Below are the code and all the weights of a small trained network. Each question names an input and a class and asks about switching units off, where a switched-off unit gives its printed mean instead of its output.

import numpy as np


def w(rows, s, z=0):
    codes = np.array(rows[::2]) - 128.0
    scale = np.full(codes.shape[1], s)
    scale[-1] = z or s
    return codes * scale


def f(y):
    return y / 2 * (1 + np.tanh(0.7978845608 * (y + 0.044715 * y**3)))


def log_softmax(a):
    a = a - a.max(-1, keepdims=True)
    return a - np.log(np.exp(a).sum(-1, keepdims=True))


def net(x, mask):
    res = np.array(x, float).reshape(1, 5) / 4 @ E
    y = f(res @ A[0][:, :-1].T + A[0][:, -1])
    res = res + np.where(mask, y, B[0][:, -1]) @ B[0][:, :-1]
    return log_softmax(res[-1] @ U[:, :-1].T + U[:, -1])


A, B = {}, {}
E = w([
[115,177,134,6,73,106,198,131,142,130,181],'x0',
[81,178,111,167,149,139,120,42,162,208,153],'x1',
[156,122,153,89,223,120,144,178,120,225,136],'x2',
[116,106,119,157,211,77,229,67,123,30,164],'x3',
[179,167,139,185,127,55,81,145,173,72,200],'x4',
],0.013)
A[0] = w([
[121,195,156,134,180,156,129,82,185,192,147,101],'n0',
[161,189,66,188,42,133,79,122,187,69,206,89],'n1',
[43,108,105,111,68,181,163,86,103,121,29,78],'n2',
[134,212,195,100,40,134,1,174,113,194,56,47],'n3',
[205,62,132,79,152,120,143,219,143,119,114,98],'n4',
[105,189,160,18,64,103,187,124,131,135,211,46],'n5',
[98,109,119,132,32,123,109,129,94,52,95,142],'n6',
[160,136,214,94,233,101,123,202,132,199,158,1],'n7',
[199,174,145,167,117,68,110,155,195,120,166,46],'n8',
[66,160,101,153,118,144,108,75,147,164,169,76],'n9',
],0.0082,0.0046)
B[0] = w([
[226,81,139,76,45,176,147,116,164,71,74,202],'n0',
[117,111,125,98,206,172,140,154,132,191,202,238],'n1',
[92,96,39,60,211,203,130,191,100,164,197,213],'n2',
[69,140,179,112,163,48,190,89,40,49,104,254],'n3',
[235,170,95,62,68,152,95,103,197,76,86,195],'n4',
[96,134,223,217,183,174,61,179,61,121,2,248],'n5',
[149,209,206,120,118,186,123,96,234,125,154,214],'n6',
[78,205,220,110,177,144,96,146,192,137,240,204],'n7',
[203,50,66,73,145,167,225,221,41,202,99,190],'n8',
[248,191,171,92,100,158,140,48,174,110,37,188],'n9',
],0.0081,0.013)
U = w([
[133,93,87,52,159,159,177,188,86,214,156,40],'0',
[77,185,150,98,140,138,101,111,196,152,186,254],'1',
[211,139,134,74,50,148,132,81,172,92,66,57],'2',
[81,137,150,119,178,26,251,68,73,47,125,126],'3',
[125,105,152,251,175,160,11,163,92,144,47,126],'4',
[96,124,130,128,88,100,122,129,128,158,126,235],'5',
[102,106,65,125,27,74,94,142,145,157,121,78],'6',
],0.011,0.0077)

Each question gives the input, the list of numbers given to net, and the class t.
The units are the neurons (one row each of A and B). Each row of codes is followed by its name. A weight is (code - 128) times the scale printed after its matrix; where a second scale follows, it is the last column's (A, B and U).
mask holds one flag per neuron, in row order. A switched-off neuron (its flag False) gives its mean, the last column of its row in B, instead of its output. The means were averaged over made-up inputs and are rounded, as every weight is.
A unit's drop is (log p(t) with every unit on - log p(t) with that unit switched off) / (log p(t) with every unit on - log p(t) with every unit switched off).
The circuit of an input: a set's keep is (log p(t) with only the set's units on - log p(t) with every unit switched off) / (log p(t) with every unit on - log p(t) with every unit switched off). Starting from all 10 units, units are removed one at a time, each time the one whose removal leaves the highest keep (on an exact tie, the one counted first), for as long as the keep stays at least 0.8.
units of the circuit, in order: the units of the circuit, biggest drop first
k most important neurons: the k neurons with the biggest drops, biggest first
drop of u: that unit's drop, to one decimal
input [8,-6,-5,6,-3], class 4: units of the circuit, in order -> (n5 n3)
input [-8,3,2,-8,-8], class 0: most important neuron -> (n2)
input [8,7,1,0,1], class 4: 3 most important neurons -> (n5 n4 n6)
input [2,1,-8,7,0], class 1: units of the circuit, in order -> (n3 n6)
input [7,5,3,4,5], class 4: 2 most important neurons -> (n5 n3)
input [-1,-8,2,7,0], class 2: 2 most important neurons -> (n4 n3)
input [-7,8,-5,-1,-6], class 2: 2 most important neurons -> (n9 n5)
input [-6,-4,-5,5,6], class 0: units of the circuit, in order -> (n8 n1)
input [3,-2,-5,5,-2], class 1: 4 most important neurons -> (n3 n6 n8 n2)
input [-1,-7,-8,-3,7], class 1: 3 most important neurons -> (n6 n1 n2)
input [0,7,4,1,6], class 2: 3 most important neurons -> (n0 n9 n2)
input [1,7,2,-1,8], class 0: 2 most important neurons -> (n8 n1)
input [5,-8,-1,7,-5], class 2: 2 most important neurons -> (n4 n3)
input [3,8,-7,7,2], class 2: units of the circuit, in order -> (n9)
input [2,-8,-8,7,0], class 1: units of the circuit, in order -> (n6 n3 n0)
input [-5,6,-8,-5,8], class 0: units of the circuit, in order -> (n1 n8)
input [-6,8,0,5,-7], class 2: units of the circuit, in order -> (n9 n0)
input [-6,4,5,8,8], class 0: drop of n8 -> 0.7
input [-7,-3,-4,8,-8], class 0: drop of n3 -> 0.5
input [7,-2,0,-1,-4], class 4: units of the circuit, in order -> (n5)
